After every row comes one of two labels: whether the row has a hidden trait. Each part has its own trait and labels.
(in the rows, 128 means zero)
[129,239,140,133,107,118,99,130,107,133,136,130,129,126,135,152,109,123,141,107,99,128,128,137,129,127,156,126,143,127,127,113,123,126,134,176,131,137]
(60)
[125,244,132,130,117,118,107,126,111,132,125,122,144,131,133,162,111,119,136,116,97,128,124,137,125,138,150,124,144,125,129,111,121,124,127,177,128,118]
(60)
[124,229,132,126,118,117,118,127,100,134,139,128,131,128,134,156,116,119,140,101,95,130,124,138,129,137,142,125,151,125,129,116,117,122,124,184,129,110]
(60)
[129,122,110,126,133,126,126,127,127,129,128,128,134,128,125,126,113,129,135,128,141,126,128,124,127,125,116,127,128,125,129,136,130,129,131,127,128,137]
(55)
[125,201,146,129,112,126,121,128,115,128,134,131,113,127,132,151,125,123,127,113,102,131,127,133,129,129,139,128,139,131,126,114,120,126,122,162,129,112]
(55)
[126,234,127,131,118,117,102,126,108,132,121,119,147,132,131,164,105,118,138,118,103,126,124,136,123,138,150,124,143,125,129,113,122,125,128,178,128,128]
(60)
[125,188,135,129,119,122,116,127,117,128,124,123,137,130,131,150,119,120,127,121,99,129,124,132,126,134,137,126,141,128,128,114,121,125,124,156,128,118]
(55)
[130,1,107,123,152,137,156,126,154,128,121,128,128,129,124,83,146,135,123,149,161,127,131,122,128,132,108,129,106,125,130,154,138,132,128,64,126,136]
(55)
[132,223,127,141,108,120,80,130,106,132,115,119,153,131,130,163,95,121,147,124,95,122,126,134,120,125,164,122,134,123,130,112,131,129,142,175,130,173]
(60)
[130,64,102,130,146,130,134,126,139,126,107,118,150,133,121,119,132,130,125,153,153,123,128,122,122,129,114,126,114,124,130,137,138,131,132,100,126,141]
(55)
[124,133,86,118,156,123,146,119,131,130,106,109,179,138,122,142,125,119,130,145,129,124,121,124,118,145,104,121,130,118,133,132,129,124,121,142,123,112]
(55)

[173,101,118,149,109,92,83,110,202,128,115,123,165,143,120,147,116,130,149]
F
[140,100,153,114,133,84,109,113,197,115,126,108,135,146,144,72,161,119,124]
K
[120,84,129,145,99,79,98,95,227,122,122,111,170,156,147,118,150,125,177]
K
[155,113,108,131,122,138,111,114,132,129,130,129,129,118,118,137,115,126,139]
F
[141,122,137,129,125,114,92,133,159,132,119,116,138,146,120,120,129,138,121]
K
[167,108,144,125,124,93,105,116,164,129,117,123,145,130,141,113,141,126,123]
F
[156,91,123,123,121,114,91,116,171,134,129,93,135,141,137,109,126,137,161]
K
[160,81,149,115,131,91,94,98,181,126,125,112,129,147,148,89,150,125,140]
F
[145,115,126,134,123,117,103,128,158,129,123,127,140,138,115,150,131,134,132]
K
[147,111,129,120,135,112,157,126,147,121,127,120,125,132,126,106,129,122,123]
K
[133,112,133,134,125,101,115,127,160,120,121,120,131,152,113,127,121,125,115]
K
[104,145,125,138,111,126,114,121,85,136,120,143,134,109,117,165,132,124,121]
F
[124,98,136,146,90,75,70,79,203,129,115,128,163,133,145,142,155,121,149]
F
[142,119,136,132,128,114,100,128,140,133,123,134,131,137,121,136,121,127,131]
F
[147,76,154,135,120,80,108,82,174,121,128,136,155,150,146,125,152,120,155]
K
[219,89,138,112,129,103,59,122,185,127,111,111,137,127,128,107,120,125,105]
F
[116,117,126,117,124,134,111,129,141,132,129,119,119,133,140,104,136,133,140]
K
[184,94,126,123,116,91,77,123,207,126,113,107,140,141,120,115,113,129,114]
F
[151,88,136,115,124,102,93,104,178,130,128,114,129,142,148,97,144,130,150]
K
[141,109,134,124,110,86,76,133,216,127,110,95,145,152,129,95,138,134,120]
K
[193,74,119,131,132,106,78,135,195,126,122,108,127,179,103,97,87,139,148]
K
[114,101,126,125,114,101,105,122,181,118,122,114,113,144,113,106,125,122,122]
K
